Here is a tiny trained network, its code and every weight. The questions are about switching its units off for an input and a class, where a switched-off unit gives its printed mean instead of its output.

import numpy as np


def w(rows, s, z=0):
    codes = np.array(rows[::2]) - 128.0
    scale = np.full(codes.shape[1], s)
    scale[-1] = z or s
    return codes * scale


def f(y):
    return np.maximum(y, 0)


def log_softmax(a):
    a = a - a.max(-1, keepdims=True)
    return a - np.log(np.exp(a).sum(-1, keepdims=True))


def net(x, mask):
    res = np.array(x, float).reshape(1, 7) / 4 @ E
    y = f(res @ A[0][:, :-1].T + A[0][:, -1])
    res = res + np.where(mask, y, B[0][:, -1]) @ B[0][:, :-1]
    return log_softmax(res[-1] @ U[:, :-1].T + U[:, -1])


A, B = {}, {}
E = w([
[100,74,124],'x0',
[236,179,190],'x1',
[233,68,209],'x2',
[193,201,78],'x3',
[131,207,188],'x4',
[41,162,142],'x5',
[2,103,200],'x6',
],0.0068)
A[0] = w([
[171,209,202,171],'n1',
[129,99,9,185],'n2',
[105,153,59,101],'n3',
[149,27,91,185],'n4',
[87,186,130,121],'n5',
[107,158,136,160],'n6',
[81,145,142,125],'n7',
[132,170,163,69],'n8',
[176,147,158,203],'n9',
[178,117,158,138],'n10',
[86,55,193,187],'n11',
[143,132,108,253],'n12',
],0.016,0.0044)
B[0] = w([
[198,110,57,241],'n1',
[181,159,24,211],'n2',
[98,179,96,173],'n3',
[43,227,130,227],'n4',
[153,246,192,182],'n5',
[202,254,145,164],'n6',
[193,162,231,180],'n7',
[158,208,88,159],'n8',
[139,50,133,210],'n9',
[117,103,154,197],'n10',
[53,34,187,249],'n11',
[112,74,79,179],'n12',
],0.0068,0.011)
U = w([
[52,39,55,195],'0',
[83,182,112,98],'1',
[2,53,216,200],'2',
[181,119,215,4],'3',
],0.0095,0.0021)

Each question gives the input, the list of numbers given to net, and the class t.
The units are the neurons (one row each of A and B). Each row of codes is followed by its name. A weight is (code - 128) times the scale printed after its matrix; where a second scale follows, it is the last column's (A, B and U).
mask holds one flag per neuron, in row order. A switched-off neuron (its flag False) gives its mean, the last column of its row in B, instead of its output. The means were averaged over made-up inputs and are rounded, as every weight is.
A unit's drop is (log p(t) with every unit on - log p(t) with that unit switched off) / (log p(t) with every unit on - log p(t) with every unit switched off).
The circuit of an input: a set's keep is (log p(t) with only the set's units on - log p(t) with every unit switched off) / (log p(t) with every unit on - log p(t) with every unit switched off). Starting from all 12 units, units are removed one at a time, each time the one whose removal leaves the highest keep (on an exact tie, the one counted first), for as long as the keep stays at least 0.8.
units of the circuit, in order: the units of the circuit, biggest drop first
most important unit: the unit with the biggest drop
top k neurons: the k neurons with the biggest drops, biggest first
drop of u: that unit's drop, to one decimal
input [-5,-2,-5,0,1,1,5], class 3: top 2 neurons -> n7; n4
input [2,6,4,6,0,6,0], class 0: units of the circuit, in order -> n7; n5
input [-4,-8,-6,-2,-3,1,3], class 1: units of the circuit, in order -> n2; n5; n7
input [-8,-6,3,2,-8,-6,0], class 1: top 2 neurons -> n4; n11
input [-7,5,-5,4,-8,-5,0], class 0: most important unit -> n5
input [-1,-5,-1,-4,-3,6,-3], class 1: units of the circuit, in order -> n2; n9; n7
input [7,-8,-4,-4,4,-2,-4], class 1: top 3 neurons -> n9; n2; n4
input [6,8,-4,7,-7,2,-8], class 0: top 2 neurons -> n12; n5
input [2,8,1,7,-1,1,2], class 0: top 3 neurons -> n7; n5; n1
input [4,-1,3,2,-2,-6,-7], class 0: top 2 neurons -> n5; n12
input [-6,-4,6,-6,4,-6,-2], class 2: drop of n6 -> 0.1
input [-2,3,-4,4,4,2,7], class 3: drop of n4 -> 0.4
input [-4,2,2,4,-4,-5,1], class 0: drop of n7 -> 0.3
